Each row is followed by its class. Each block has new classes.
[0.21, -1.35, -0.40, 1.15, -1.18, 0.24, 0.66, 2.67, -0.70, -0.33, -0.89, 1.88, 0.31, -0.51, 1.08, 0.16, -0.59, 0.60, -0.74, 0.14, 0.28, -0.42]
W
[-1.59, -1.32, 0.35, 1.12, -0.64, -1.81, 0.83, -1.71, -1.84, -0.16, -0.82, -0.05, -0.81, -0.20, 2.66, 0.66, -5.14, -0.32, -2.32, 1.14, 0.19, 0.09]
W
[-0.62, -2.31, -0.12, 1.81, -0.74, -0.34, 1.11, -0.98, -1.59, -0.20, -1.39, -0.91, 0.51, 0.17, 3.13, 0.91, -2.94, -0.17, -3.24, 1.53, 0.62, 0.66]
W
[-0.58, -0.87, 1.24, 1.06, -0.25, -0.44, 1.29, -6.94, -1.22, 0.97, -0.65, 0.16, -0.18, -0.78, 4.38, 1.52, -5.57, 1.22, -5.14, 2.68, 0.89, 2.30]
W
[1.05, -1.46, -0.13, 2.60, -0.95, -1.55, 0.09, -0.64, -1.28, -0.48, -1.06, -0.35, -0.05, -0.89, 2.09, 0.94, -3.42, 0.33, -3.88, 0.74, 0.05, -0.36]
W
[-1.09, -1.62, 0.59, 2.06, -1.31, -1.40, 1.95, -3.55, -1.19, 2.29, -1.69, 0.56, 0.34, -1.18, 3.00, 1.35, -6.62, -0.52, -5.13, 0.54, 0.87, 1.96]
W
[0.67, -1.50, -0.55, 1.81, -0.08, -0.17, 0.63, 1.01, -0.71, -0.73, -1.33, -0.25, 0.84, -0.04, 0.72, 0.82, -3.21, -0.16, -4.79, -0.37, 0.33, 0.38]
W
[1.84, -0.54, -2.12, -0.19, -0.47, -1.25, -2.05, 7.34, 0.03, -2.31, -1.09, -0.26, 0.58, -0.89, -1.86, -0.60, 0.11, 0.31, -3.75, -2.55, -0.11, -1.59]
W
[-1.44, -0.20, 1.04, 1.16, -1.19, -1.17, 1.43, -2.22, -1.64, 0.28, -0.86, 0.05, -0.50, -1.85, 3.16, 1.62, -7.73, -0.19, -2.17, 1.40, 1.12, 1.56]
W
[1.44, -0.17, -0.21, 0.93, -0.81, -1.24, 0.41, 0.51, -0.27, -0.06, -1.19, 0.75, 0.77, -0.76, 1.42, 1.84, -3.61, -0.12, -3.84, 0.30, 0.59, 1.39]
W
[1.14, 0.39, -0.19, 1.14, -0.11, -0.49, -0.26, -1.53, 1.07, 0.01, -0.47, -0.46, 0.42, -0.16, 1.29, 0.26, -1.94, -0.05, -3.84, 0.65, 0.02, 0.51]
W
[-1.92, -2.48, -0.81, 0.05, -0.72, -0.27, 1.00, 2.35, -1.19, -0.84, -1.67, -0.29, -0.38, -0.69, 0.59, -0.07, -2.40, 0.07, -2.47, -0.05, 0.28, -0.80]
H
[1.90, -0.12, -0.80, 2.47, -0.72, -1.03, -0.86, 0.06, -0.79, -0.22, -0.43, 0.05, 0.17, 0.43, 0.84, 0.13, -1.99, 0.02, -2.87, -0.40, -0.71, 0.26]
W
[-0.11, -0.19, -0.74, 0.52, -0.86, -0.29, 0.05, -2.09, -0.86, -1.49, -0.01, 0.31, -0.66, -0.44, 1.18, 1.37, -2.70, -0.18, -3.58, 0.80, 0.81, 0.88]
W
[0.33, -0.63, 1.47, 0.90, -0.37, -1.19, 1.19, -5.51, -1.13, 0.64, -0.64, 0.25, -1.40, -0.87, 3.09, 1.11, -7.73, -0.57, -7.73, 0.22, -0.34, 1.72]
W
[0.72, -0.16, -1.05, -0.93, -1.16, -0.69, 1.04, -2.00, -1.70, 0.55, -0.31, -0.11, -0.56, -0.26, -1.11, 0.92, -4.97, -0.32, -4.85, 0.14, 1.08, 0.11]
W
[-0.14, -1.26, -0.01, 0.83, -0.25, -0.61, 0.37, -0.61, -1.20, -4.13, -0.61, -1.06, 0.48, 0.08, 1.20, 1.08, -2.95, 0.22, -2.94, 0.63, -0.08, 0.95]
W
[1.65, -1.10, 2.17, -0.50, -0.39, -0.43, -0.28, -0.78, -0.69, 0.45, -0.36, -0.11, -0.19, -0.30, 2.12, 0.73, -2.05, 0.14, -1.15, -0.24, 0.14, 0.96]
W
[-3.00, -1.28, 1.12, 1.52, -0.58, -0.85, 1.84, -2.28, -0.47, -0.23, -1.15, 0.22, -0.09, -0.47, 2.26, -0.09, -5.56, -0.53, -4.59, 0.91, 0.54, 0.44]
H
[0.15, 0.43, -1.29, 0.59, -1.32, -0.56, 1.13, 2.25, 0.35, 0.11, -0.33, -0.01, 0.41, -0.18, 0.19, -0.02, -2.53, -0.29, -3.93, -1.94, 0.37, 1.27]
W
[0.69, -1.19, -0.86, 0.07, -0.49, -0.86, 0.62, -0.70, -1.13, 0.53, -0.67, -0.80, 0.21, -0.58, 2.27, 1.36, -3.69, 0.37, -1.96, 0.48, 0.82, 0.69]
W
[0.64, -0.65, -0.30, 1.89, -0.47, -1.51, -1.06, -1.72, -0.32, -0.87, -1.53, -0.09, -0.20, 0.31, 1.22, 1.19, -3.46, -0.41, -2.60, 0.42, 0.58, 0.94]
W
[-0.43, -0.19, 0.52, 0.38, -0.41, -0.42, 0.40, -3.99, -1.47, -0.10, -0.43, -0.55, 0.53, -0.60, 1.34, 1.21, -3.08, -0.34, -4.43, 0.17, 0.18, 0.86]
W
[-1.84, 0.38, 1.26, 1.36, -0.70, -2.36, 2.43, -7.73, -2.21, 1.35, -1.20, -0.12, -1.10, -0.79, 4.02, 1.17, -7.43, 0.00, -5.62, 3.61, 0.95, 3.77]
H
[0.48, -1.01, 0.80, 0.71, -0.90, -1.03, 1.69, -3.00, -0.93, 0.61, -1.33, 0.75, 0.35, -0.64, 3.65, 1.22, -4.65, 0.19, -4.62, 0.57, 0.58, 2.26]
W
[-1.04, 1.61, -0.92, 0.35, -1.00, -1.57, 0.22, -5.29, -1.29, -0.93, -0.77, 0.52, 0.57, -1.41, 0.92, 2.01, -4.15, -0.34, -3.50, 3.18, 1.12, 3.64]
H
[-2.21, -0.79, 1.67, 1.57, 0.09, -0.63, 0.54, -6.51, 0.09, 1.85, -0.41, -0.09, -1.02, -1.22, 2.68, 1.01, -1.04, -0.63, -0.26, 1.73, 1.00, 1.55]
H
[-0.67, -1.20, 0.44, 1.56, -0.95, -0.74, 1.55, -0.02, -0.60, -0.27, -1.28, 0.58, 0.88, -0.55, 0.48, 0.24, -1.94, -0.46, -4.17, 1.19, -0.04, 0.98]
H
[0.88, -0.97, -0.72, 1.56, -1.33, -0.86, 1.01, 0.87, -1.10, 0.50, -1.85, 0.16, 1.22, 0.25, 1.15, -0.79, -5.91, 0.07, -4.43, -1.30, 0.40, 2.05]
W

Each row is followed by its class. Each block has new classes.
[-1.80, -0.52, 1.23, -0.17, 0.27, -0.60, -0.15, -0.31, -0.05, 1.62, -1.15, 0.77, 1.17, 4.17, 0.31, 0.16, 2.84, -0.65, 2.58, -0.06, 0.07, 0.15]
Mz
[0.00, -0.81, 2.16, -1.33, 0.71, -0.36, -0.69, -1.91, 0.47, 0.59, -0.20, 0.96, -1.30, 6.54, -1.99, -0.47, 0.27, -2.23, -1.52, 0.41, -1.39, -0.42]
Hp
[-1.06, 0.27, 2.15, 0.82, 0.78, -1.12, -0.52, -1.57, 0.01, -0.78, -0.05, -0.32, -1.88, 2.92, -2.53, 2.54, 1.21, -0.62, -0.62, -0.24, -1.45, -0.30]
tj
[-0.37, -0.62, 0.86, -2.22, -1.43, 0.77, 1.02, -1.44, 0.53, -0.30, 0.99, 1.15, -0.75, 2.96, -1.11, 1.43, -0.25, -1.54, -3.89, 0.79, -1.88, -1.94]
Hp
[-0.07, 0.11, 1.38, -0.12, -1.35, 0.67, 0.51, -1.59, 0.44, 0.16, -0.25, 0.34, -0.08, 1.74, -1.86, 3.70, 0.71, -0.22, -2.28, -0.52, -1.06, -1.90]
bl
